In the rows, zero is written as 128.
Facts:
[bagim,fakor,flakil,flari,grodiven,gugror,kluflok,lidon,liklir,plelik,pliropin,plitupe,staski,suskik,tredreplal,veke,vepe,zudistam] κ d
[baklupa,bodres,brezal,briklun,graskes,gubram,muloda,pire,plofo,skane,suzo,triflos,vopladuk,zuvopil] κ c
[baples,bradrir,brezek,brubok,buno,domen,dradak,dritrol,dudru,feto,fiklim,flitok,gragruk,gristoklu,gronu,grubal,klaka,kletros,lubro,lutrik,luzun,medregrar,nebin,nuplo,nuze,pegil,petre,plure,plusutre,poti,sebres,skifes,skomus,skuvun,staska,sufifas,vibem,vivu,vonu,zadi] κ a
[brustis,drirol,fases,flabu,flekigrim,gegrol,goflir,muvis,pefol,pudruske,puvus,trare,trebak,vede,veklem,vemes,virek,vodril] κ b
bagim Δ vede,dritrol
brubok Δ vopladuk
drirol Δ sufifas
feto Δ dradak,plitupe,lidon,gugror,veke
flabu Δ bodres,veke
flakil Δ klaka
flari Δ kletros,bodres,gugror,skane,flekigrim
graskes Δ dudru,veke
gristoklu Δ domen
lubro Δ grubal,nebin
lutrik Δ briklun
medregrar Δ gronu
muvis Δ fases
nuplo Δ vepe
nuze Δ buno,sebres,vede
pefol Δ skuvun,kletros,goflir
pegil Δ gubram,vivu
petre Δ vemes
plelik Δ trare,goflir,gragruk
plure Δ zadi,pliropin
plusutre Δ pire
pudruske Δ brezek
puvus Δ zadi,brezal,skomus
skifes Δ grodiven,briklun
staska Δ fiklim,gronu
staski Δ trare,baklupa
suskik Δ plofo
trebak Δ dudru
tredreplal Δ brezek
triflos Δ vepe,poti
vibem Δ flitok
virek Δ sebres
vodril Δ veklem,bradrir
vonu Δ liklir,zuvopil
zudistam Δ kletros
{bagim,baklupa,baples,briklun,brubok,brustis,domen,dradak,drirol,feto,flabu,flari,gristoklu,grodiven,kletros,kluflok,lidon,muloda,nebin,nuplo,pefol,pire,plelik,plitupe,plofo,pudruske,puvus,sebres,skuvun,staska,sufifas,suskik,triflos,vede,vemes,vivu,vodril,zadi,zudistam} β 656
{bodres,bradrir,brezal,brezek,buno,dritrol,dudru,fakor,fases,fiklim,flakil,flekigrim,flitok,gegrol,goflir,gragruk,graskes,gronu,grubal,gubram,gugror,klaka,liklir,lubro,lutrik,luzun,medregrar,muvis,nuze,pegil,petre,pliropin,plure,plusutre,poti,skane,skifes,skomus,staski,suzo,trare,trebak,tredreplal,veke,veklem,vepe,vibem,virek,vonu,vopladuk,zuvopil} β 298

Known rows:
[151 133  71 124 109  90 113 134 116 151 160  99  96 162 145 157  53 164
  96 146 138 144 102 127  86 124  93 153 147 141 103 150 129 131 120  96
 202 133 121 123  93] -> vibem
[146 126 113  89 134  50 118 145  99 164 153 129  93 127 112 135 110  59
 145 176 121  84 155 128 153 132 143 154 134 138  90 193 101 138 159 169
  90 145 134  67  92] -> trare
[142 113  73 162 110  71  94 139 145 115 161 116 101 167 150 184  47 168
 131 168 151 165 127 127  70 146  69 152 157 137 138 144 115 132 141  94
 208 130 136 122  92] -> skifes
[155 116 116  87 153  96  96 152 108 108  98 106 110 146  96 155  95 128
  84 119 122 188 119 114 177 137  65 155 131 136 157 185 112 127  86 163
 161 146 106  69  92] -> gugror
[154 130  79 123 109  98 124 134 118 154 159 116  94 162 138 150  57 160
 102 136 141 145 117 129  72 121  92 151 141 140 106 146 125 129 111  98
 194 134 120 124  93] -> buno
[149 107 123 149 172 108 137 136 149  96  87 106 167 134 123 139 139  75
  91 124 151 160  86  87 178 113  89  86 120 146 174 143 123 126 135 174
 106 140 130 118 141] -> lidon
[134 108 121 144 172 107 126 145 147  95  87  92 169 144 129 143 134  62
 101 129 143 163  71  86 185  93  86  86 134 151 174 148 133 124 150 180
 116 127 130 120 134] -> plelik
[144 122 113  88 132  49 119 149  96 175 155 126  97 131 115 133 112  45
 144 175 120  87 151 127 160 126 148 153 137 138  91 193 103 139 159 175
  81 144 132  66  91] -> goflir
[122 108 122 156 173  78 141 126 139 115  95 130 150 123 135 129 140  39
 146 183 152  74 133  89 163 115 167  87 122 160 162 163 104 140 168 178
  73 128 140 112 144] -> vede
[127 107 119 135 172 107 127 151 133  99  88  84 168 156 140 142 137  35
 100 126 133 169  65  87 185  83  96  85 142 145 175 151 140 128 152 183
 105 119 128 117 119] -> zudistam
[122 107 121 143 173  46 128 136 118 111 136 103 164 120 151 126 139 114
 146 182 142  72 112  88 183 101 166  77 138 168 148 154 125 131 168 105
  62 147 139 108 145] -> pudruske
[136 126 116 142 117  86  83 149  94 174 107 115 136 138 107 174  99  92
 108 135 122 138 157 130  65 125  63 143 125 145  67 191  98 147  72 119
 108 142 101  97  93] -> brezal
[136 123 111 140 118  89  84 147  94 185 112  97 148 142 127 177 114  67
  94 134 120 144 153 127  69 135  65 143 126 140  62 192  98 154  72 127
 121 143  98  88  93] -> bodres
[126 109  97 167 167 108 141 123 151 115 128  94 161 156 154 140 128 121
 106 152 164  94  73  88 103  98 152  79 137 163 167 126 140 132 159 112
 177 102 137 141 144] -> brubok
[147 144  72 132 109  85 103 132 129 136 159 106  95 162 140 167  43 169
 102 156 141 144 105 127  89 125  86 154 148 145 112 155 125 129 129  98
 206 121 125 125  93] -> nuze
[149 108 122 150 172 108 137 135 149  95  87 106 165 134 120 140 137  72
  90 124 150 160  86  87 180 112  89  85 120 146 174 143 122 126 136 175
 109 140 130 117 141] -> plitupe
[137 108 104 167 168 109 141 123 149 124 122 102 160 157 153 134 133  92
 103 138 164  94  81  90  77 100 157  77 128 156 166 125 137 133 152 113
 150 114 136 139 144] -> dradak
[155 120 118  87 154  93  92 152 115 102  95 117 104 142  85 155  81 148
  89 121 123 188 127 118 176 132  62 155 131 137 161 186 111 123  88 157
 165 145 108  72  92] -> pliropin
[151 133  72 123 110  89 112 134 117 151 160 101  97 162 145 158  52 165
  97 146 139 143 102 128  84 125  91 153 146 141 104 151 128 131 119  95
 201 131 121 123  93] -> plure

Rows:
No name comes twice in this set of rows, the named rows included.
[132 135  97 156 126  78  84 129  95 176 111  84 157 132 150 192 124 125
  76 161 121 145 153 117  75 155  67 152 122 137  58 195  96 159  72 107
 196 146  99  73  99] : graskes
[120 108 119 141 171  80 139 143 110 145 118  98 166 133 150 127 140  26
 149 181 133  74  86  87 184  88 171  82 142 153 163 168 122 144 168 182
  66 110 139 106 126] : pefol
[155 119 112  93 158  96 105 137 107 107  96  92 117 140 123 168 118 146
  76 125 123 189 124 105 177 151  68 157 125 136 138 192 105 141  82 149
 196 148 105  64  91] : veke
[133 108 120 140 173 108 134 145 135  97  87  85 168 152 142 142 139  40
  88 126 137 170  68  86 185 100 102  85 135 142 173 152 136 133 148 182
 118 132 127 113 128] : flari
[121 108 117 159 172  79 140 121 119 130 102  93 164 122 156 135 141  33
 114 185 147  76 117  87 177 147 170  91 123 143 138 178 104 155 167 177
 110 144 139  87 143] : flabu
[124 107  93 162 160 110 141 137 132 152 144  86 167 169 155 131 135  35
 117 131 155 106  67  87 124  76 159  77 145 153 167 125 145 132 159 157
 114  90 133 139 134] : kletros

Now the same things, written a new way:
Known rows:
[ 98 103 101 139 148 130 103 201 118 146 171  94  74  85 102 157 115 201
 144 101 139 123 101 193 113 106  99 124 151 115 152 221  98 123] -> feto
[ 96 106  96 116 135 182  99 148 116 128 179  96  52  86 107 180 147 133
 143 124 169 122  99 160 144 148 129 120 163 118 102 203 142 112] -> plitupe
[101 109 102 110 134 126 125  99 118 113  91 138 169  97 166 131 170 129
 142 101 102 164 159 145 120 147 146 122  94 146  89 128 110 111] -> veklem
[ 99 106 102 110 132 125 100 100 115 112 122 106 198 127 116 131 192 129
 142 103 102 130 172 212 119 158 109 131  93 119  89 134  97 109] -> trebak
[136 108 148 144 135 126 130 139 161 115  92 148 205 109 132 135 163 144
 145 142 108 134 172 154 113  96 105 123  84 122  87 136  96 121] -> vonu
[138 118 122 117 131 129 110  96 153 125  93 108 172 124 116 138 194 127
 144 122 104 133 160 116 144  97 137 163 112 183  83 134 150 151] -> zuvopil
[111 140  95 123 139 131 104 117 118 150  98  91  63  83 104 232 132 155
 144  96 106 127 102 117 150 103 138 151 229 165 102 160 236 182] -> baklupa
[130 107 162 118 137 127 141 112 142 115  93 179 145 105 159 138 178 136
 144 158 106 137 174 135 113  98 105 120  87 137  86 135 110 145] -> klaka
[136 107 152 140 136 126 130 134 157 116  93 156 191 110 136 136 167 140
 145 144 107 136 172 151 112  96 105 122  86 122  87 137  97 127] -> vibem
[158 107 117 118 151 122 101 140 132 111  92 164 155  88 163 196 211 183
 144 147 105 155 220 166 114 108 105 119  93 147  88 134 180 162] -> gragruk
[ 95 110  97 115 154 129 149 117 114 121  92  96  63  83 111 136 115 137
 143  95 106 139  99 128 117 150 135 122 182 121 166 137 123 113] -> brustis
[ 93 106  95 112 137 128 102 135 112 116 144  90  77  86 103 137 116 136
 141  95 106 124 100 199 118 162 108 126 189 116 178 154 109 110] -> flabu
[132 106 157 129 137 126 130 124 149 116  94 167 168 109 145 138 175 137
 145 152 107 136 173 146 112  97 105 121  86 122  87 135 101 138] -> luzun
[100 106 104 127 189 148 180 162 119 148  98 101  59  83 118 169 114 190
 143 101 129 125 100 119 112  97 103 120 160 122 120 168 131 160] -> vivu
[137 117 122 117 131 129 109  98 153 126  93 107 172 124 116 138 194 127
 145 124 102 132 159 117 144  97 138 163 111 183  81 134 152 150] -> gubram
[101 119  99 134 135 157 133 104 125 178 106  93  64  86 103 161 115 135
 143  97 112 124  99 116 145  97 132 158 200 139  91 166 163 160] -> muloda
[ 99 107 102 144 178 136 168 174 117 149 100 100  61  84 107 167 113 195
 144 101 134 125 100 120 113  98 103 121 154 121 133 173 122 154] -> baples
[101 109 101 153 168 140 174 191 127 158 102  97  76  83 106 146 113 207
 143 101 138 125  99 121 112  95 104 119 128 119 131 183  99 132] -> staska
[101 104 102 117 198 129 104 169 113 118 140  97  55  83 113 228 138 214
 141 103 118 126 104 149 112 126 102 122 201 122 133 182 186 175] -> kletros

Rows:
No name comes twice in this set of rows, the named rows included.
[ 99 106 103 109 135 124  99  99 114 110 117 114 155 114 142 136 217 130
 140 108 100 143 195 208 118 172 108 124 124 123  89 132 134 110] : flekigrim
[102 132  98 142 135 157 139 118 137 185 106  91 104  85 101 141 114 135
 144  95 115 125  97 116 142  95 134 157 173 129  91 179 141 137] : triflos
[ 97 108  96 136 136 127 109 125 117 199  92  99  78  86 103 132 112 133
 146  91 127 180  96 145 117 206 133 122 175 117 230 136 128 109] : puvus

Now the same things, written a new way:
Known rows:
[157 113 124 106 132  84 111 159  82 111 145  97 123 116 155 113 148 121
  92 132 127 165 138 103 103  81 115 121] -> flabu
[158 111  99  91 147  94  83 142 102 121 144  99 108 120  53  83 132 142
  99 110  90 127 117 115 119 109 116 115] -> graskes
[157 126 114 109 137  84 119 160  95 121 158  84 128 124 151 113 152 120
  78 132 124 163 133  93 117  96 120 105] -> staska
[151 101 100  95 141  96  86 121 112 125 144  89 121 113 101  92 129 154
  99  95  95 116 121 104 129 104 118 109] -> lubro
[152  99 103  96 143  99  83 116 112 126 150  85 130 119 111  93 130 156
  98 102  96 117 117 105 128 107 119 105] -> pegil
[165 110  92  86 134  81  88 123 112 119 140  85 123 100  46  91 139 153
  98  98  92 116 130 122 132 100 115 116] -> plusutre
[160 113 129  96 137  84 114 149  93 114 140  91  93 126 148 115 156 126
  88 137 144 168 125  83 115  93 121 120] -> suskik
[154 102 103  90 134  90  84 127 102 119 130 106 137 114  99  93 135 150
 106 103  86 123 134 114 119  93 110 119] -> virek
[152 118 114 106 137  82 115 159  95 119 149  86 113 114 140 116 144 120
  82 121 133 161 138  96 117  94 120 111] -> brubok
[154 131 123 109 135  85 115 160 105 121 146  90 113 111 124 112 146 114
  84 128 139 156 135  89 113  96 121 103] -> sebres
[156  96 108  93 144  94  79 128 115 122 137  85 117 109  92 104 121 147
  99 116  95 106 119 106 131 113 124  96] -> brezek
[161 103 109  84 141  89  82 123 115 124 122 103 104 122  65  98 137 151
 100 113 103 124 118  92 131 111 116 114] -> fakor
[157 103 109  94 135  94  82 127 106 119 134 105 136 110  87  92 137 149
 108 112  86 119 124 115 120  95 113 115] -> gegrol
[163 135 133 110 142  89 111 167  93 115 163  96  94 117  90 104 152 109
  88 148 134 159 112 101 107  90 122 112] -> plofo
[154 117 105  97 140  93  84 125 121 127 132  94 123 108  69  93 130 145
  98 102  98 113 125 104 129 112 116 101] -> buno
[161 132 111  96 145  92  86 138 115 123 138 102 109 112  26  79 139 137
 101 117  99 117 111 113 117 106 113 107] -> zuvopil
[160 102 113  95 136  93  80 125 110 119 130 104 133 108  79  95 135 148
 109 116  88 116 121 109 121  96 112 113] -> flekigrim
[164 120 108  93 145  92  84 144 112 121 144 102 104 111  10  84 135 136
  99 119  92 116 110 113 121 107 115 111] -> vopladuk
[154 112 107  95 141  95  82 125 119 126 137  93 124 109  74  95 129 148
  99 106  96 111 121 106 127 111 119  99] -> dudru

Rows:
No name comes twice in this set of rows, the named rows included.
[173 148 123  99 134  72 114 176  95 110 151  96  91 100  34 102 159 106
  86 145 134 156 122 113 109  85 114 120] : pire
[160  99 109  94 135  96  86 120  99 119 150 103 139 108  78  91 141 157
 110  95  88 122 119 114 120  82 111 128] : muvis
[143 123 123 112 134  82 108 159 104 116 129  89 102 108 149 115 133 112
  86 130 147 155 141  95 113 103 122 102] : domen
[162 123 104  93 147  94  84 140 106 122 144 101 109 116  37  85 134 137
  99 114  90 121 114 112 121 102 115 111] : suzo
[161 132 130 101 137  83 116 152 105 120 135 104 100 122 118 115 159 118
  87 140 144 165 127  73 116  95 118 112] : grodiven
[155 106 109  91 145  98  85 126 122 129 119 113 109 123  65  99 133 149
 105 100 103 128 120  75 129 112 113 111] : vepe
[152 125 132 113 139  94 113 149 101 119 159  84 115 115 150 115 147 121
  86 136 137 153 122  84 116  94 124 101] : vivu
[160 144 125 112 143  87 117 177  95 118 156 102 106 120  85 100 154 106
  84 141 132 163 120  91 106  90 117 110] : briklun
[154  93 123 103 136  87 108 163  78 108 142  92 120 117 167 118 140 123
  93 142 123 163 133 106 107  84 122 119] : pudruske
[147 114 100 103 144 101  89 129 121 132 137 106 131 114  77  95 124 146
  99  88  95 117 126  87 129 111 115 100] : poti
[161 138 128 109 142  85 113 175  94 115 150  99  94 114  85 105 149 106
  86 146 137 159 120  95 106  92 120 111] : baklupa
[144 121 112 113 142  91 121 163  94 126 150  95 123 123 159 115 138 119
  82 106 132 168 142  76 114  98 119 107] : nuplo

